Below is a small trained network, with its code and all its weights. Each question gives an input and a class and asks what happens when units are switched off, that is, made to give their printed mean instead of their output.

import numpy as np


def w(rows, s, z=0):
    codes = np.array(rows[::2]) - 128.0
    scale = np.full(codes.shape[1], s)
    scale[-1] = z or s
    return codes * scale


def norm(h):
    return h / np.sqrt((h * h).mean(-1, keepdims=True) + 1e-5)


def f(y):
    return y / 2 * (1 + np.tanh(0.7978845608 * (y + 0.044715 * y**3)))


def log_softmax(a):
    a = a - a.max(-1, keepdims=True)
    return a - np.log(np.exp(a).sum(-1, keepdims=True))


def net(x, mask):
    res = np.array(x, float).reshape(1, 5) / 4 @ E
    u = 0
    for l in range(3):
        y = f(norm(res) @ A[l][:, :-1].T + A[l][:, -1])
        res = res + np.where(mask[u : u + 10], y, B[l][:, -1]) @ B[l][:, :-1]
        u += 10
    return log_softmax(norm(res)[-1] @ U[:, :-1].T + U[:, -1])


A, B = {}, {}
E = w([
[167,105,196,169,159,33,199,178,31,56],'x0',
[102,109,99,146,96,137,246,80,115,2],'x1',
[68,193,196,11,46,133,82,200,122,212],'x2',
[88,73,108,143,110,58,244,139,159,165],'x3',
[80,40,167,25,236,147,216,143,141,123],'x4',
],0.0071)
A[0] = w([
[69,111,156,59,89,165,65,142,99,194,137],'0.n1',
[100,127,136,13,124,156,158,146,241,221,4],'0.n2',
[217,97,105,242,96,158,112,99,128,69,28],'0.n3',
[146,90,161,134,254,161,91,118,132,89,115],'0.n4',
[210,86,87,187,148,131,44,114,163,211,158],'0.n5',
[113,223,120,93,113,176,45,123,158,92,27],'0.n6',
[123,117,109,140,90,153,127,127,60,51,63],'0.n7',
[114,23,121,91,86,21,152,106,102,157,105],'0.n8',
[99,114,118,138,144,13,171,165,147,126,82],'0.n9',
[27,185,121,125,31,138,142,212,192,125,39],'0.n10',
],0.0075,0.0035)
B[0] = w([
[224,254,83,137,63,162,176,195,142,71,253],'0.n1',
[169,144,76,143,165,183,193,58,32,171,247],'0.n2',
[214,125,128,130,107,220,140,53,90,180,213],'0.n3',
[94,83,173,127,178,153,123,125,87,108,209],'0.n4',
[192,140,183,92,60,134,31,159,147,139,250],'0.n5',
[180,128,191,155,106,48,131,122,159,93,206],'0.n6',
[194,163,165,76,127,100,93,62,105,188,154],'0.n7',
[76,204,154,186,148,103,79,155,159,175,192],'0.n8',
[88,154,148,182,77,69,128,133,137,114,185],'0.n9',
[77,125,161,166,212,133,63,81,138,86,201],'0.n10',
],0.0085,0.0054)
A[1] = w([
[124,132,184,162,162,68,192,97,137,166,97],'1.n1',
[151,192,131,142,76,114,123,170,124,110,139],'1.n2',
[113,143,115,83,100,113,201,113,118,116,123],'1.n3',
[177,129,83,174,146,89,188,105,122,138,33],'1.n4',
[141,130,158,83,165,142,109,192,119,188,231],'1.n5',
[150,79,132,108,108,136,97,134,144,134,50],'1.n6',
[70,114,138,102,63,6,126,129,183,73,121],'1.n7',
[105,122,72,109,119,172,131,76,164,161,1],'1.n8',
[100,121,192,174,140,74,88,156,183,141,95],'1.n9',
[174,112,104,122,104,124,91,137,130,183,69],'1.n10',
],0.011,0.0018)
B[1] = w([
[117,141,95,146,146,66,146,68,57,145,210],'1.n1',
[135,148,116,130,169,116,105,73,66,63,254],'1.n2',
[144,189,140,198,148,161,127,158,148,180,169],'1.n3',
[54,176,99,125,88,165,140,150,137,175,175],'1.n4',
[121,130,76,115,115,99,83,59,163,52,205],'1.n5',
[35,160,207,90,104,57,220,124,83,60,139],'1.n6',
[214,28,254,139,177,45,159,220,192,175,189],'1.n7',
[134,54,184,166,203,189,61,199,136,152,165],'1.n8',
[220,54,170,144,176,76,149,140,210,181,190],'1.n9',
[162,201,168,128,56,125,193,101,152,92,194],'1.n10',
],0.0088,0.0068)
A[2] = w([
[167,88,97,216,3,146,179,54,83,71,8],'2.n1',
[138,66,200,120,242,147,61,128,106,151,189],'2.n2',
[102,88,132,118,95,79,174,139,164,163,56],'2.n3',
[151,195,96,232,109,220,35,89,202,132,198],'2.n4',
[128,20,108,151,181,148,73,105,136,26,158],'2.n5',
[164,87,78,160,166,89,202,120,95,163,142],'2.n6',
[80,119,225,202,83,173,163,160,164,102,88],'2.n7',
[177,118,33,172,63,102,109,60,254,160,167],'2.n8',
[137,85,75,224,35,143,154,121,227,219,150],'2.n9',
[101,168,96,139,146,217,176,202,186,164,3],'2.n10',
],0.008,0.0027)
B[2] = w([
[72,254,76,106,155,132,172,169,98,48,171],'2.n1',
[145,93,126,79,70,144,77,101,130,107,184],'2.n2',
[182,199,139,209,163,57,185,159,100,117,135],'2.n3',
[227,157,208,39,125,64,116,122,107,47,245],'2.n4',
[21,86,51,59,80,12,65,88,201,130,159],'2.n5',
[76,156,100,213,41,148,163,195,146,147,169],'2.n6',
[143,78,192,67,81,47,92,122,72,141,135],'2.n7',
[243,134,191,45,157,30,128,128,76,73,170],'2.n8',
[246,151,173,95,162,156,90,183,143,7,159],'2.n9',
[66,61,207,209,216,118,6,169,222,204,146],'2.n10',
],0.0068,0.011)
U = w([
[190,196,155,71,108,128,118,109,114,64,179],'0',
[82,43,134,50,135,115,80,94,145,76,121],'1',
[156,79,182,167,156,47,173,180,142,147,99],'2',
[31,159,92,165,136,106,185,100,87,130,134],'3',
[109,124,145,144,204,203,117,146,157,189,92],'4',
[93,124,101,117,8,158,121,180,182,155,2],'5',
],0.017,0.0066)

Each question gives the input, the list of numbers given to net, and the class t.
The units are the neurons (one row each of A and B). Each row of codes is followed by its name. A weight is (code - 128) times the scale printed after its matrix; where a second scale follows, it is the last column's (A, B and U).
mask holds one flag per neuron, layer by layer. A switched-off neuron (its flag False) gives its mean, the last column of its row in B, instead of its output. The means were averaged over made-up inputs and are rounded, as every weight is.
A unit's drop is (log p(t) with every unit on - log p(t) with that unit switched off) / (log p(t) with every unit on - log p(t) with every unit switched off).
The circuit of an input: a set's keep is (log p(t) with only the set's units on - log p(t) with every unit switched off) / (log p(t) with every unit on - log p(t) with every unit switched off). Starting from the 12 units with the biggest drops (on a tie, the unit counted first), units are removed one at a time, each time the one whose removal leaves the highest keep (on an exact tie, the one counted first), for as long as the keep stays at least 0.8.
circuit, biggest first: the units of the circuit, biggest drop first
k most important neurons: the k neurons with the biggest drops, biggest first
k most important neurons of layer l: the k neurons of layer l with the biggest drops, biggest first
input [-3,6,6,0,-8], class 2: 2 most important neurons : 0.n2, 0.n6
input [-8,1,-7,-7,3], class 1: circuit, biggest first : 0.n1, 2.n5
input [-7,3,-5,-5,2], class 1: circuit, biggest first : 0.n1, 2.n5
input [3,7,-1,5,2], class 2: circuit, biggest first : 1.n7, 0.n2
input [-4,-1,-2,-7,4], class 1: circuit, biggest first : 0.n4, 2.n5, 1.n10
input [5,2,1,1,-2], class 2: circuit, biggest first : 0.n2, 0.n9, 1.n7
input [-5,6,8,2,3], class 4: 2 most important neurons : 0.n2, 2.n10
input [-7,4,2,6,-7], class 1: circuit, biggest first : 0.n10, 1.n8, 0.n1, 2.n5
input [-3,2,2,5,-5], class 2: 2 most important neurons of layer 0 : 0.n3, 0.n2
input [-4,4,7,6,-1], class 4: 3 most important neurons : 0.n2, 2.n10, 0.n5
input [-4,-8,-8,1,3], class 1: 4 most important neurons : 0.n4, 0.n1, 1.n6, 2.n5
input [-5,2,-6,3,4], class 1: 3 most important neurons : 0.n1, 2.n5, 0.n2
input [5,-1,-2,1,-2], class 3: 2 most important neurons of layer 0 : 0.n3, 0.n5
input [7,6,-2,-7,5], class 1: 3 most important neurons : 0.n1, 0.n4, 0.n2
input [-5,0,3,7,-2], class 4: 3 most important neurons : 0.n2, 2.n10, 1.n8
input [6,5,5,5,-7], class 2: most important neuron : 1.n7
input [0,2,6,6,-2], class 3: 2 most important neurons : 0.n2, 0.n5
input [8,-5,-1,2,-4], class 2: most important neuron of layer 1 : 1.n9
input [-2,-1,0,4,0], class 4: 2 most important neurons of layer 0 : 0.n2, 0.n6
input [0,-8,6,8,8], class 3: 2 most important neurons of layer 1 : 1.n5, 1.n1
input [-4,-7,-6,5,5], class 1: 2 most important neurons : 0.n1, 0.n4
